Below are the code and all the weights of a small trained network. Each question names an input and a class and asks about switching units off, where a switched-off unit gives its printed mean instead of its output.

import numpy as np


def w(rows, s, z=0):
    codes = np.array(rows[::2]) - 128.0
    scale = np.full(codes.shape[1], s)
    scale[-1] = z or s
    return codes * scale


def f(y):
    return np.maximum(y, 0)


def log_softmax(a):
    a = a - a.max(-1, keepdims=True)
    return a - np.log(np.exp(a).sum(-1, keepdims=True))


def net(x, mask):
    res = np.array(x, float).reshape(1, 8) / 4 @ E
    y = f(res @ A[0][:, :-1].T + A[0][:, -1])
    res = res + np.where(mask, y, B[0][:, -1]) @ B[0][:, :-1]
    return log_softmax(res[-1] @ U[:, :-1].T + U[:, -1])


A, B = {}, {}
E = w([
[39,71,117,69,122,141,65],'x0',
[78,100,147,91,126,135,97],'x1',
[152,56,118,93,102,139,163],'x2',
[117,121,123,110,131,134,117],'x3',
[104,200,140,201,150,120,46],'x4',
[178,82,147,254,50,141,2],'x5',
[225,130,199,40,168,34,52],'x6',
[144,137,121,137,137,133,134],'x7',
],0.0061)
A[0] = w([
[39,240,147,138,137,79,72,246],'n0',
[254,147,149,30,197,58,40,43],'n1',
[150,154,224,90,152,71,101,5],'n2',
[216,168,185,141,115,111,155,129],'n3',
[151,86,140,214,68,171,70,69],'n4',
[82,143,104,179,141,222,169,16],'n5',
[117,131,74,163,108,181,144,87],'n6',
[87,95,193,50,147,173,199,196],'n7',
[181,86,136,163,87,116,64,55],'n8',
[215,187,98,157,159,138,159,196],'n9',
],0.0079,0.0032)
B[0] = w([
[183,96,54,74,111,108,117,234],'n0',
[3,109,142,128,110,159,158,253],'n1',
[115,106,173,156,161,151,194,183],'n2',
[123,67,129,145,188,123,79,189],'n3',
[121,172,106,78,98,89,156,213],'n4',
[75,116,145,145,193,181,145,192],'n5',
[96,131,125,203,176,121,132,180],'n6',
[166,150,106,102,113,75,90,242],'n7',
[107,151,175,99,87,95,201,187],'n8',
[180,105,99,116,107,143,97,211],'n9',
],0.011,0.0066)
U = w([
[2,100,158,165,193,177,206,96],'0',
[156,40,75,115,142,99,102,255],'1',
[166,91,61,96,120,50,159,169],'2',
[131,193,98,83,96,35,226,119],'3',
[160,61,57,112,126,102,137,133],'4',
[136,77,105,116,137,118,124,150],'5',
[147,72,85,112,141,107,116,98],'6',
],0.0064,0.0036)

Each question gives the input, the list of numbers given to net, and the class t.
The units are the neurons (one row each of A and B). Each row of codes is followed by its name. A weight is (code - 128) times the scale printed after its matrix; where a second scale follows, it is the last column's (A, B and U).
mask holds one flag per neuron, in row order. A switched-off neuron (its flag False) gives its mean, the last column of its row in B, instead of its output. The means were averaged over made-up inputs and are rounded, as every weight is.
A unit's drop is (log p(t) with every unit on - log p(t) with that unit switched off) / (log p(t) with every unit on - log p(t) with every unit switched off).
The circuit of an input: a set's keep is (log p(t) with only the set's units on - log p(t) with every unit switched off) / (log p(t) with every unit on - log p(t) with every unit switched off). Starting from all 10 units, units are removed one at a time, each time the one whose removal leaves the highest keep (on an exact tie, the one counted first), for as long as the keep stays at least 0.8.
units of the circuit, in order: the units of the circuit, biggest drop first
unit that matters most: the unit with the biggest drop
k most important neurons: the k neurons with the biggest drops, biggest first
drop of u: that unit's drop, to one decimal
input [4,3,-4,4,-1,-4,8,2], class 0: units of the circuit, in order -> n1
input [-6,-4,5,2,2,-5,2,6], class 1: 2 most important neurons -> n3; n9
input [-7,-1,5,-6,-1,8,4,7], class 3: 2 most important neurons -> n8; n4
input [0,3,-4,-4,7,6,-4,-3], class 2: units of the circuit, in order -> n0; n4
input [-6,-2,-8,0,4,-5,-4,-5], class 4: 2 most important neurons -> n0; n9
input [-8,-3,-4,-4,7,-3,6,-5], class 1: 2 most important neurons -> n0; n9
input [-7,4,0,8,4,3,7,7], class 0: 3 most important neurons -> n1; n2; n7
input [-7,4,-1,-7,-7,-7,8,4], class 0: 2 most important neurons -> n1; n2
input [-3,3,-2,7,1,3,4,2], class 0: 2 most important neurons -> n1; n7
input [1,2,0,2,1,8,-1,-8], class 3: 2 most important neurons -> n4; n8
input [-2,-2,-3,8,1,8,-7,2], class 3: 4 most important neurons -> n4; n1; n8; n3
input [7,-5,1,-1,3,6,7,1], class 0: 2 most important neurons -> n1; n7
input [2,5,8,2,-4,8,5,8], class 3: units of the circuit, in order -> n8; n4
input [-3,3,-8,4,4,-6,-2,-8], class 4: unit that matters most -> n0
input [-5,7,6,2,-4,8,-3,2], class 3: units of the circuit, in order -> n4; n8
input [-8,6,-8,6,-2,1,8,-1], class 0: drop of n2 -> 0.2
input [-4,-6,8,-7,7,8,-1,-1], class 3: drop of n8 -> 0.6
input [-6,-6,-2,4,6,-1,-3,-5], class 1: drop of n4 -> 0.1
